Below is a small trained network, with its code and all its weights. Each question gives an input and a class and asks what happens when units are switched off, that is, made to give their printed mean instead of their output.

import numpy as np


def w(rows, s, z=0):
    codes = np.array(rows[::2]) - 128.0
    scale = np.full(codes.shape[1], s)
    scale[-1] = z or s
    return codes * scale


def f(y):
    return y / 2 * (1 + np.tanh(0.7978845608 * (y + 0.044715 * y**3)))


def log_softmax(a):
    a = a - a.max(-1, keepdims=True)
    return a - np.log(np.exp(a).sum(-1, keepdims=True))


def net(x, mask):
    res = np.array(x, float).reshape(1, 3) / 4 @ E
    y = f(res @ A[0][:, :-1].T + A[0][:, -1])
    res = res + np.where(mask, y, B[0][:, -1]) @ B[0][:, :-1]
    return log_softmax(res[-1] @ U[:, :-1].T + U[:, -1])


A, B = {}, {}
E = w([
[96,87,11],'x0',
[189,179,80],'x1',
[69,253,96],'x2',
],0.013)
A[0] = w([
[188,139,212,159],'neuron 1',
[198,103,90,92],'neuron 2',
[57,52,140,254],'neuron 3',
[255,139,171,189],'neuron 4',
[65,189,237,104],'neuron 5',
[134,208,81,54],'neuron 6',
[143,210,110,66],'neuron 7',
[116,84,180,91],'neuron 8',
[192,156,216,221],'neuron 9',
[44,147,126,207],'neuron 10',
[165,146,56,41],'neuron 11',
[168,101,38,136],'neuron 12',
[158,239,93,35],'neuron 13',
[182,97,92,76],'neuron 14',
[121,153,153,64],'neuron 15',
[53,112,32,162],'neuron 16',
[98,159,186,54],'neuron 17',
[185,66,75,106],'neuron 18',
[109,140,103,214],'neuron 19',
[51,161,137,149],'neuron 20',
],0.012,0.0048)
B[0] = w([
[216,161,124,218],'neuron 1',
[22,133,53,176],'neuron 2',
[233,102,200,239],'neuron 3',
[215,203,25,226],'neuron 4',
[100,254,156,225],'neuron 5',
[183,54,188,199],'neuron 6',
[136,61,174,189],'neuron 7',
[151,142,222,177],'neuron 8',
[207,174,115,237],'neuron 9',
[159,169,67,200],'neuron 10',
[84,25,130,174],'neuron 11',
[76,8,102,219],'neuron 12',
[183,63,227,215],'neuron 13',
[33,134,100,169],'neuron 14',
[126,184,172,136],'neuron 15',
[187,34,79,252],'neuron 16',
[80,210,203,162],'neuron 17',
[33,70,108,213],'neuron 18',
[171,130,82,174],'neuron 19',
[147,226,91,189],'neuron 20',
],0.0083,0.011)
U = w([
[203,140,222,55],'0',
[187,170,33,238],'1',
[111,35,192,216],'2',
[2,104,76,2],'3',
[24,241,201,53],'4',
],0.0084,0.0049)

Each question gives the input, the list of numbers given to net, and the class t.
The units are the neurons (one row each of A and B). Each row of codes is followed by its name. A weight is (code - 128) times the scale printed after its matrix; where a second scale follows, it is the last column's (A, B and U).
mask holds one flag per neuron, in row order. A switched-off neuron (its flag False) gives its mean, the last column of its row in B, instead of its output. The means were averaged over made-up inputs and are rounded, as every weight is.
A unit's drop is (log p(t) with every unit on - log p(t) with that unit switched off) / (log p(t) with every unit on - log p(t) with every unit switched off).
The circuit of an input: a set's keep is (log p(t) with only the set's units on - log p(t) with every unit switched off) / (log p(t) with every unit on - log p(t) with every unit switched off). Starting from the 12 units with the biggest drops (on a tie, the unit counted first), units are removed one at a time, each time the one whose removal leaves the highest keep (on an exact tie, the one counted first), for as long as the keep stays at least 0.8.
units of the circuit, in order: the units of the circuit, biggest drop first
k most important neurons: the k neurons with the biggest drops, biggest first
drop when u is switched off: that unit's drop, to one decimal
input [7,-2,0], class 2: 2 most important neurons : neuron 4; neuron 3
input [-4,3,-6], class 1: units of the circuit, in order : neuron 4
input [0,-8,-1], class 0: units of the circuit, in order : neuron 3; neuron 12
input [2,7,-1], class 3: 2 most important neurons : neuron 3; neuron 2
input [-2,-2,7], class 4: 2 most important neurons : neuron 5; neuron 3
input [-2,2,6], class 0: 2 most important neurons : neuron 13; neuron 6
input [-3,-1,7], class 4: 3 most important neurons : neuron 5; neuron 3; neuron 16
input [-7,-1,6], class 4: 4 most important neurons : neuron 5; neuron 17; neuron 3; neuron 16
input [-8,-4,2], class 4: drop when neuron 5 is switched off : 0.3
input [-6,0,1], class 4: drop when neuron 16 is switched off : 0.4
input [7,1,0], class 3: drop when neuron 13 is switched off : 0.2
